Here is a tiny trained network, its code and every weight. The questions are about switching its units off for an input and a target symbol, where a switched-off unit gives its printed mean instead of its output.

import numpy as np


def w(rows, s, z=0):
    codes = np.array(rows[::2]) - 128.0
    scale = np.full(codes.shape[1], s)
    scale[-1] = z or s
    return codes * scale


def softmax(a):
    e = np.exp(a - a.max(-1, keepdims=True))
    return e / e.sum(-1, keepdims=True)


def log_softmax(a):
    a = a - a.max(-1, keepdims=True)
    return a - np.log(np.exp(a).sum(-1, keepdims=True))


def net(x, mask):
    ids = ['ΔΛΠΩγεθ'.index(c) for c in x.split()]
    T = len(ids)
    res = E[ids] + P[:T]
    u = 0
    for l in range(3):
        r = res
        for j in range(2):
            rows = slice(2 * j, 2 * j + 2)
            q, k, v = (r @ M[l][rows].T for M in (Q, K, V))
            z = softmax(np.where(np.tri(T) > 0, q @ k.T / 2**0.5, -1e9)) @ v
            o = O[l][rows]
            res = res + np.where(mask[u + j], z, o[:, -1]) @ o[:, :-1]
        u += 2
    return log_softmax(res[-1] @ U[:, :-1].T + U[:, -1])


Q, K, V, O = {}, {}, {}, {}
E = w([
[154,84,136,166],'Δ',
[110,159,118,132],'Λ',
[116,119,186,181],'Π',
[251,33,88,142],'Ω',
[31,36,168,137],'γ',
[115,170,65,219],'ε',
[113,51,17,150],'θ',
],0.014)
P = w([
[162,157,146,103],'0',
[102,157,119,123],'1',
[115,146,133,139],'2',
[121,138,139,144],'3',
[122,136,153,163],'4',
[122,128,153,169],'5',
[127,123,173,188],'6',
[124,120,165,201],'7',
[133,106,173,200],'8',
[128,103,188,223],'9',
[130,94,188,228],'10',
[126,83,196,236],'11',
[134,78,189,253],'12',
[110,119,172,238],'13',
],0.0075)
Q[0] = w([
[141,254,235,245],'0.h1',
[173,226,243,213],'0.h1',
[109,75,171,51],'0.h2',
[105,93,166,165],'0.h2',
],0.024)
K[0] = w([
[121,59,110,188],'0.h1',
[124,4,125,145],'0.h1',
[66,112,108,161],'0.h2',
[112,156,120,112],'0.h2',
],0.032)
V[0] = w([
[23,130,196,133],'0.h1',
[213,224,176,170],'0.h1',
[134,244,156,5],'0.h2',
[29,88,1,113],'0.h2',
],0.0093)
O[0] = w([
[53,103,192,40,41],'0.h1',
[156,254,191,105,1],'0.h1',
[125,226,20,21,51],'0.h2',
[54,66,53,124,87],'0.h2',
],0.0062,0.0034)
Q[1] = w([
[132,193,171,126],'1.h1',
[252,204,124,144],'1.h1',
[137,145,118,130],'1.h2',
[94,157,78,91],'1.h2',
],0.022)
K[1] = w([
[172,117,126,167],'1.h1',
[172,1,90,139],'1.h1',
[117,148,111,119],'1.h2',
[92,88,103,138],'1.h2',
],0.024)
V[1] = w([
[160,94,146,248],'1.h1',
[44,231,162,140],'1.h1',
[191,163,172,83],'1.h2',
[143,113,30,90],'1.h2',
],0.011)
O[1] = w([
[253,57,110,63,254],'1.h1',
[66,201,50,222,99],'1.h1',
[106,203,96,8,148],'1.h2',
[171,178,180,226,55],'1.h2',
],0.0063,0.0059)
Q[2] = w([
[5,112,221,47],'2.h1',
[124,36,197,190],'2.h1',
[126,175,204,152],'2.h2',
[103,174,94,44],'2.h2',
],0.014)
K[2] = w([
[49,129,244,148],'2.h1',
[109,2,145,149],'2.h1',
[78,102,173,109],'2.h2',
[129,79,99,137],'2.h2',
],0.016)
V[2] = w([
[152,136,217,201],'2.h1',
[202,191,108,161],'2.h1',
[84,147,248,124],'2.h2',
[123,172,134,114],'2.h2',
],0.018)
O[2] = w([
[163,55,16,65,192],'2.h1',
[106,254,63,84,103],'2.h1',
[159,55,83,21,1],'2.h2',
[86,101,112,36,131],'2.h2',
],0.0098,0.0074)
U = w([
[209,109,167,101,179],'Δ',
[8,60,97,34,255],'Λ',
[5,161,254,75,112],'Π',
[181,174,70,189,6],'Ω',
[25,1,91,175,8],'γ',
[57,81,11,235,226],'ε',
[161,65,13,190,7],'θ',
],0.0041,0.0069)

Each question gives the input, a string of symbols that net reads in full, and the target symbol t.
The units are the heads (2 rows each of Q, K, V and O). Each row of codes is followed by its name. A weight is (code - 128) times the scale printed after its matrix; where a second scale follows, it is the last column's (O and U).
mask holds one flag per head, layer by layer. A switched-off head (its flag False) gives its mean, the last column of its rows in O, instead of its output. The means were averaged over made-up inputs and are rounded, as every weight is.
A unit's drop is (log p(t) with every unit on - log p(t) with that unit switched off) / (log p(t) with every unit on - log p(t) with every unit switched off).
The circuit of an input: a set's keep is (log p(t) with only the set's units on - log p(t) with every unit switched off) / (log p(t) with every unit on - log p(t) with every unit switched off). Starting from all 6 units, units are removed one at a time, each time the one whose removal leaves the highest keep (on an exact tie, the one counted first), for as long as the keep stays at least 0.8.
units of the circuit, in order: the units of the circuit, biggest drop first
unit that matters most: the unit with the biggest drop
which heads matter: for each layer, one digit per head in row order, 1 if its drop is at least 0.15 and else 0, layers parted by /
drop when u is switched off: that unit's drop, to one decimal
input Π Λ Λ Λ θ Λ Λ Δ Λ Π Δ Λ ε Δ, target Π: unit that matters most => 1.h2
input γ γ Π Λ Λ Π θ, target γ: which heads matter => 10 / 00 / 10
input γ Λ ε, target γ: units of the circuit, in order => [0.h1; 2.h1]
input Ω Π ε Λ, target Δ: units of the circuit, in order => [1.h1; 0.h2]
input θ ε θ Δ Λ θ, target θ: units of the circuit, in order => [1.h2; 2.h1; 0.h2; 0.h1]
input Ω Λ θ θ Λ γ θ Λ Λ Λ θ, target Ω: units of the circuit, in order => [1.h1; 0.h1; 2.h2; 2.h1]
input Δ θ Λ Ω Λ Λ Π Π Λ Π θ, target Δ: which heads matter => 11 / 10 / 10
input Ω Π Π θ, target Ω: which heads matter => 10 / 10 / 11
input Π ε Λ Π Λ Λ, target Π: units of the circuit, in order => [1.h2; 2.h1; 0.h1; 0.h2]
input θ γ θ Π ε, target θ: units of the circuit, in order => [1.h2; 2.h1; 0.h2; 1.h1]
input Ω Λ Ω Λ, target Ω: which heads matter => 10 / 01 / 11
input Ω Ω Λ θ Δ Ω, target Ω: units of the circuit, in order => [0.h1; 2.h2; 2.h1]
input γ Π Λ θ Δ Π θ Λ ε, target γ: which heads matter => 11 / 11 / 10
input Π Δ Ω θ Λ Λ ε, target Π: units of the circuit, in order => [1.h2; 2.h1; 0.h2]
input Λ Λ Δ θ Λ Λ Λ Λ Λ Ω, target Λ: unit that matters most => 2.h2
input Π θ Δ Λ Π Ω, target Π: units of the circuit, in order => [1.h2; 2.h1; 0.h1]
input Π Λ Λ Λ Λ Ω Π Λ Π Ω Λ Λ Δ, target Δ: units of the circuit, in order => [1.h1; 0.h1]
input Π Λ Λ Λ Λ Λ Λ Λ Ω ε ε, target Δ: which heads matter => 00 / 10 / 00
input Π Ω Λ Λ Λ Λ θ Λ Λ Π Λ Ω, target Π: units of the circuit, in order => [1.h2; 2.h1; 0.h2; 0.h1]
input γ Λ Λ Λ Λ Π Π Π Ω, target γ: units of the circuit, in order => [1.h1; 0.h1; 2.h1; 1.h2]
input θ ε Λ γ Δ, target θ: unit that matters most => 1.h2
input ε Λ Λ Λ Ω Λ, target Δ: units of the circuit, in order => [0.h1; 1.h1]
input γ Π Ω ε Λ Λ Λ θ, target γ: which heads matter => 11 / 01 / 10
input θ γ Ω Π ε, target Δ: which heads matter => 10 / 10 / 00
input Λ Λ θ ε Δ Λ Δ Π Λ Λ Λ θ, target Λ: which heads matter => 11 / 11 / 11
input Ω Λ θ θ Ω Π Π, target Ω: drop when 0.h2 is switched off => 0.2
input Ω θ θ Π Λ ε Λ θ θ Π Π, target Ω: drop when 2.h1 is switched off => 0.4
input θ γ Π Λ Λ Π Λ Π Λ Ω θ Λ, target θ: unit that matters most => 1.h2
